Below are the code and all the weights of a small trained network. Each question names an input and a class and asks about switching units off, where a switched-off unit gives its printed mean instead of its output.

import numpy as np


def w(rows, s, z=0):
    codes = np.array(rows[::2]) - 128.0
    scale = np.full(codes.shape[1], s)
    scale[-1] = z or s
    return codes * scale


def f(y):
    return np.maximum(y, 0)


def log_softmax(a):
    a = a - a.max(-1, keepdims=True)
    return a - np.log(np.exp(a).sum(-1, keepdims=True))


def net(x, mask):
    res = np.array(x, float).reshape(1, 7) / 4 @ E
    y = f(res @ A[0][:, :-1].T + A[0][:, -1])
    res = res + np.where(mask, y, B[0][:, -1]) @ B[0][:, :-1]
    return log_softmax(res[-1] @ U[:, :-1].T + U[:, -1])


A, B = {}, {}
E = w([
[44,175,62,140,148,35,140,58],'x0',
[131,111,136,104,161,116,122,121],'x1',
[81,152,128,171,245,191,199,183],'x2',
[117,131,133,143,114,127,125,138],'x3',
[206,181,191,202,166,110,122,47],'x4',
[123,103,149,115,162,102,115,133],'x5',
[161,125,109,108,144,116,151,124],'x6',
],0.012)
A[0] = w([
[2,178,45,147,156,4,143,13,4],'neuron 0',
[64,17,33,68,68,143,118,206,78],'neuron 1',
[90,102,71,94,72,162,160,140,94],'neuron 2',
[170,52,161,103,31,84,69,89,98],'neuron 3',
[74,121,102,219,215,197,241,201,157],'neuron 4',
[154,81,139,67,7,79,104,95,155],'neuron 5',
[163,34,144,156,145,157,106,142,51],'neuron 6',
[210,177,235,233,136,121,99,5,92],'neuron 7',
[43,97,65,2,88,153,121,207,103],'neuron 8',
[144,138,174,164,147,118,123,89,20],'neuron 9',
[191,48,203,121,87,196,141,181,41],'neuron 10',
[220,91,164,146,133,192,100,170,13],'neuron 11',
[69,118,118,180,221,229,203,147,149],'neuron 12',
[222,61,202,108,110,228,98,184,30],'neuron 13',
[169,102,154,136,140,172,127,107,32],'neuron 14',
[166,102,113,77,13,90,32,64,128],'neuron 15',
],0.0077,0.0023)
B[0] = w([
[65,47,54,99,2,235,104,184,241],'neuron 0',
[181,71,142,196,171,52,221,44,243],'neuron 1',
[166,121,151,126,137,95,175,96,182],'neuron 2',
[106,174,141,122,166,139,98,169,223],'neuron 3',
[139,181,163,82,166,84,76,175,254],'neuron 4',
[132,191,180,112,158,117,105,168,232],'neuron 5',
[116,146,107,127,71,101,141,149,162],'neuron 6',
[206,69,156,220,172,79,219,41,244],'neuron 7',
[168,95,164,183,143,79,196,40,242],'neuron 8',
[130,104,133,131,146,138,153,94,160],'neuron 9',
[101,77,90,116,47,178,101,124,205],'neuron 10',
[141,69,111,115,65,153,111,143,187],'neuron 11',
[122,221,160,93,180,140,63,150,237],'neuron 12',
[104,71,62,95,90,171,88,134,221],'neuron 13',
[106,111,144,115,91,126,138,110,153],'neuron 14',
[158,227,189,49,189,112,30,205,245],'neuron 15',
],0.0092,0.014)
U = w([
[145,252,191,56,179,92,81,203,249],'0',
[172,111,165,182,139,62,171,12,66],'1',
[115,99,40,74,5,167,102,158,65],'2',
],0.011,0.0022)

Each question gives the input, the list of numbers given to net, and the class t.
The units are the neurons (one row each of A and B). Each row of codes is followed by its name. A weight is (code - 128) times the scale printed after its matrix; where a second scale follows, it is the last column's (A, B and U).
mask holds one flag per neuron, in row order. A switched-off neuron (its flag False) gives its mean, the last column of its row in B, instead of its output. The means were averaged over made-up inputs and are rounded, as every weight is.
A unit's drop is (log p(t) with every unit on - log p(t) with that unit switched off) / (log p(t) with every unit on - log p(t) with every unit switched off).
The circuit of an input: a set's keep is (log p(t) with only the set's units on - log p(t) with every unit switched off) / (log p(t) with every unit on - log p(t) with every unit switched off). Starting from the 12 units with the biggest drops (on a tie, the unit counted first), units are removed one at a time, each time the one whose removal leaves the highest keep (on an exact tie, the one counted first), for as long as the keep stays at least 0.8.
units of the circuit, in order: the units of the circuit, biggest drop first
unit that matters most: the unit with the biggest drop
k most important neurons: the k neurons with the biggest drops, biggest first
drop of u: that unit's drop, to one decimal
input [7,0,0,5,6,-3,-6], class 2: units of the circuit, in order -> (neuron 0)
input [-3,2,-7,-1,-7,7,-8], class 0: 4 most important neurons -> (neuron 15; neuron 5; neuron 7; neuron 3)
input [6,6,-6,-3,0,-4,2], class 0: 4 most important neurons -> (neuron 15; neuron 5; neuron 13; neuron 10)
input [-8,3,7,-1,1,-2,-6], class 2: 3 most important neurons -> (neuron 13; neuron 10; neuron 15)
input [1,0,-4,-1,3,-4,-1], class 0: 3 most important neurons -> (neuron 1; neuron 15; neuron 8)
input [5,0,-3,-6,-7,7,8], class 1: 2 most important neurons -> (neuron 1; neuron 8)
input [-7,8,6,6,7,-5,5], class 1: 4 most important neurons -> (neuron 7; neuron 0; neuron 15; neuron 5)
input [-5,4,4,-2,-6,6,-6], class 1: 2 most important neurons -> (neuron 1; neuron 8)
input [-8,3,7,2,-4,7,1], class 2: 4 most important neurons -> (neuron 13; neuron 10; neuron 15; neuron 11)
input [-1,5,-1,-4,-2,-1,-5], class 1: 3 most important neurons -> (neuron 0; neuron 4; neuron 12)
input [7,-5,8,-4,8,8,6], class 0: 2 most important neurons -> (neuron 4; neuron 12)
input [3,-2,3,-4,-4,8,-5], class 1: 3 most important neurons -> (neuron 15; neuron 8; neuron 5)
input [7,-3,6,5,5,7,4], class 2: 3 most important neurons -> (neuron 0; neuron 15; neuron 5)
input [2,-7,0,2,2,8,-2], class 1: unit that matters most -> neuron 13
input [-6,-4,5,-8,-2,-7,-7], class 2: 3 most important neurons -> (neuron 15; neuron 13; neuron 10)
input [6,8,2,7,-7,-1,4], class 1: 2 most important neurons -> (neuron 8; neuron 1)
input [2,-6,-7,-4,1,6,-1], class 0: drop of neuron 3 -> 0.0
input [-6,6,0,2,5,-8,-3], class 2: drop of neuron 1 -> 0.5
input [1,0,1,4,-3,0,-1], class 1: drop of neuron 15 -> 0.2
input [-6,-5,4,-6,-7,-2,-7], class 1: units of the circuit, in order -> (neuron 1)
input [5,8,-7,8,2,-7,-8], class 0: drop of neuron 15 -> 1.6
